Here is a tiny trained network, its code and every weight. The questions are about switching its units off for an input and a class, where a switched-off unit gives its printed mean instead of its output.

import numpy as np


def w(rows, s, z=0):
    codes = np.array(rows[::2]) - 128.0
    scale = np.full(codes.shape[1], s)
    scale[-1] = z or s
    return codes * scale


def norm(h):
    return h / np.sqrt((h * h).mean(-1, keepdims=True) + 1e-5)


def f(y):
    return np.maximum(y, 0)


def log_softmax(a):
    a = a - a.max(-1, keepdims=True)
    return a - np.log(np.exp(a).sum(-1, keepdims=True))


def net(x, mask):
    res = np.array(x, float).reshape(1, 8) / 4 @ E
    u = 0
    for l in range(2):
        y = f(norm(res) @ A[l][:, :-1].T + A[l][:, -1])
        res = res + np.where(mask[u : u + 11], y, B[l][:, -1]) @ B[l][:, :-1]
        u += 11
    return log_softmax(norm(res)[-1] @ U[:, :-1].T + U[:, -1])


A, B = {}, {}
E = w([
[115,134,118,121],'x0',
[179,145,2,79],'x1',
[119,60,50,223],'x2',
[118,135,123,124],'x3',
[126,40,121,69],'x4',
[162,109,154,153],'x5',
[125,128,125,127],'x6',
[94,149,103,104],'x7',
],0.008)
A[0] = w([
[145,2,227,29,137],'0.n0',
[199,178,167,79,255],'0.n1',
[102,160,148,145,202],'0.n2',
[87,193,175,141,57],'0.n3',
[90,96,142,175,96],'0.n4',
[159,102,141,161,166],'0.n5',
[164,7,157,145,119],'0.n6',
[92,91,115,111,129],'0.n7',
[160,145,28,145,125],'0.n8',
[168,81,101,85,130],'0.n9',
[59,113,188,76,73],'0.n10',
],0.0095,0.0025)
B[0] = w([
[105,121,137,64,255],'0.n0',
[144,175,131,82,242],'0.n1',
[172,21,149,191,177],'0.n2',
[158,168,195,145,181],'0.n3',
[87,145,125,118,163],'0.n4',
[113,156,78,60,168],'0.n5',
[2,168,74,141,205],'0.n6',
[52,114,122,162,157],'0.n7',
[171,115,139,151,224],'0.n8',
[140,75,65,109,188],'0.n9',
[103,92,194,110,187],'0.n10',
],0.0077,0.0059)
A[1] = w([
[104,161,86,176,215],'1.n0',
[140,122,58,134,36],'1.n1',
[151,97,17,210,161],'1.n2',
[96,95,3,101,251],'1.n3',
[118,7,125,63,237],'1.n4',
[229,190,68,106,107],'1.n5',
[122,41,119,64,156],'1.n6',
[109,153,90,2,86],'1.n7',
[234,136,155,107,177],'1.n8',
[126,100,50,163,34],'1.n9',
[74,94,89,188,179],'1.n10',
],0.0091,0.0023)
B[1] = w([
[193,46,187,170,180],'1.n0',
[233,34,130,133,166],'1.n1',
[202,85,192,100,225],'1.n2',
[112,217,164,177,254],'1.n3',
[63,96,10,44,220],'1.n4',
[110,202,102,151,208],'1.n5',
[137,99,90,70,195],'1.n6',
[225,152,129,140,215],'1.n7',
[27,183,126,156,186],'1.n8',
[175,127,39,108,177],'1.n9',
[2,94,166,224,192],'1.n10',
],0.0063,0.0071)
U = w([
[111,203,230,144,172],'0',
[92,112,170,46,137],'1',
[104,107,195,223,45],'2',
[51,132,113,152,252],'3',
[163,249,128,123,136],'4',
[151,172,80,52,116],'5',
[188,146,102,208,144],'6',
[145,57,59,124,17],'7',
],0.016,0.0022)

Each question gives the input, the list of numbers given to net, and the class t.
The units are the neurons (one row each of A and B). Each row of codes is followed by its name. A weight is (code - 128) times the scale printed after its matrix; where a second scale follows, it is the last column's (A, B and U).
mask holds one flag per neuron, layer by layer. A switched-off neuron (its flag False) gives its mean, the last column of its row in B, instead of its output. The means were averaged over made-up inputs and are rounded, as every weight is.
A unit's drop is (log p(t) with every unit on - log p(t) with that unit switched off) / (log p(t) with every unit on - log p(t) with every unit switched off).
The circuit of an input: a set's keep is (log p(t) with only the set's units on - log p(t) with every unit switched off) / (log p(t) with every unit on - log p(t) with every unit switched off). Starting from the 12 units with the biggest drops (on a tie, the unit counted first), units are removed one at a time, each time the one whose removal leaves the highest keep (on an exact tie, the one counted first), for as long as the keep stays at least 0.8.
circuit, biggest first: the units of the circuit, biggest drop first
k most important neurons: the k neurons with the biggest drops, biggest first
k most important neurons of layer l: the k neurons of layer l with the biggest drops, biggest first
drop of u: that unit's drop, to one decimal
input [5,-7,-2,6,3,2,8,-6], class 1: circuit, biggest first -> 0.n0, 1.n4
input [6,-7,3,-1,-3,-4,-8,8], class 2: circuit, biggest first -> 0.n2, 0.n6
input [-6,5,8,7,0,0,-6,8], class 6: most important neuron -> 1.n3
input [0,1,0,-5,-4,5,-6,-8], class 4: 3 most important neurons -> 0.n5, 1.n10, 1.n5
input [-5,0,5,-6,4,3,-2,-8], class 3: 2 most important neurons -> 0.n6, 1.n10
input [7,-4,1,-4,-7,-1,1,8], class 2: 2 most important neurons -> 0.n2, 0.n1
input [-3,0,3,-4,8,0,5,4], class 3: 2 most important neurons of layer 0 -> 0.n6, 0.n7
input [0,0,1,4,-3,-6,6,0], class 2: drop of 0.n1 -> 0.1
input [-7,7,-3,5,0,-5,-2,-3], class 4: drop of 0.n2 -> 0.1
input [-8,2,-2,-1,5,8,8,-1], class 5: drop of 1.n7 -> 0.2
input [-4,-1,4,-6,5,-5,1,1], class 3: drop of 1.n2 -> 0.0
